Here is a tiny trained network, its code and every weight. The questions are about switching its units off for an input and a class, where a switched-off unit gives its printed mean instead of its output.

import numpy as np


def w(rows, s, z=0):
    codes = np.array(rows[::2]) - 128.0
    scale = np.full(codes.shape[1], s)
    scale[-1] = z or s
    return codes * scale


def f(y):
    return np.maximum(y, 0)


def log_softmax(a):
    a = a - a.max(-1, keepdims=True)
    return a - np.log(np.exp(a).sum(-1, keepdims=True))


def net(x, mask):
    res = np.array(x, float).reshape(1, 3) / 4 @ E
    y = f(res @ A[0][:, :-1].T + A[0][:, -1])
    res = res + np.where(mask, y, B[0][:, -1]) @ B[0][:, :-1]
    return log_softmax(res[-1] @ U[:, :-1].T + U[:, -1])


A, B = {}, {}
E = w([
[116,106,172,169,5,94,88,73,152],'x0',
[61,162,77,98,75,248,156,123,211],'x1',
[109,125,187,89,119,67,172,235,193],'x2',
],0.012)
A[0] = w([
[70,165,93,103,83,214,158,130,186,84],'N0',
[126,126,162,166,7,112,78,74,159,117],'N1',
[150,184,86,125,213,183,159,158,120,176],'N2',
[192,105,168,150,145,107,59,158,104,2],'N3',
[119,155,140,111,96,104,164,232,159,54],'N4',
[123,87,170,165,143,190,85,77,118,132],'N5',
[156,179,39,164,142,170,82,88,91,48],'N6',
],0.014,0.01)
B[0] = w([
[161,203,166,182,147,72,137,101,5,253],'N0',
[137,214,26,91,185,123,167,203,185,241],'N1',
[132,183,36,137,124,136,147,229,175,251],'N2',
[181,152,180,89,202,75,149,140,51,178],'N3',
[198,134,203,85,28,175,99,87,183,215],'N4',
[99,104,207,157,122,130,114,95,187,187],'N5',
[179,123,220,56,75,115,118,81,191,197],'N6',
],0.011,0.016)
U = w([
[130,157,63,84,161,124,156,185,164,98],'0',
[150,151,162,123,154,69,145,133,8,128],'1',
[163,122,178,78,75,143,125,106,190,114],'2',
[106,112,88,185,99,95,128,167,153,253],'3',
[56,105,122,149,151,137,127,117,104,115],'4',
[108,95,134,118,139,179,93,115,88,114],'5',
[87,88,123,149,132,127,121,148,101,116],'6',
[76,76,120,172,113,143,103,119,117,114],'7',
],0.016,0.034)

Each question gives the input, the list of numbers given to net, and the class t.
The units are the neurons (one row each of A and B). Each row of codes is followed by its name. A weight is (code - 128) times the scale printed after its matrix; where a second scale follows, it is the last column's (A, B and U).
mask holds one flag per neuron, in row order. A switched-off neuron (its flag False) gives its mean, the last column of its row in B, instead of its output. The means were averaged over made-up inputs and are rounded, as every weight is.
A unit's drop is (log p(t) with every unit on - log p(t) with that unit switched off) / (log p(t) with every unit on - log p(t) with every unit switched off).
The circuit of an input: a set's keep is (log p(t) with only the set's units on - log p(t) with every unit switched off) / (log p(t) with every unit on - log p(t) with every unit switched off). Starting from all 7 units, units are removed one at a time, each time the one whose removal leaves the highest keep (on an exact tie, the one counted first), for as long as the keep stays at least 0.8.
circuit, biggest first: the units of the circuit, biggest drop first
unit that matters most: the unit with the biggest drop
k most important neurons: the k neurons with the biggest drops, biggest first
drop of u: that unit's drop, to one decimal
input [-2,-1,-8], class 2: unit that matters most : N6
input [-3,1,3], class 3: 3 most important neurons : N1, N6, N3
input [-5,-6,-7], class 2: 2 most important neurons : N6, N0
input [-2,4,1], class 1: 2 most important neurons : N0, N1
input [6,7,-5], class 1: 2 most important neurons : N0, N2
input [-7,2,-8], class 2: 2 most important neurons : N6, N1
input [-4,-5,7], class 2: 3 most important neurons : N4, N0, N1
input [6,-3,6], class 0: 2 most important neurons : N1, N6
input [-1,-2,-4], class 2: 2 most important neurons : N0, N6
input [6,6,-4], class 0: 2 most important neurons : N1, N3
input [0,2,4], class 2: 3 most important neurons : N4, N2, N1
input [6,-5,0], class 0: 2 most important neurons : N1, N0
input [5,4,1], class 0: drop of N1 : 3.1
input [-2,-1,-4], class 2: circuit, biggest first : N6
input [3,6,-3], class 1: drop of N4 : 0.0
input [7,-6,-2], class 0: drop of N0 : 0.4
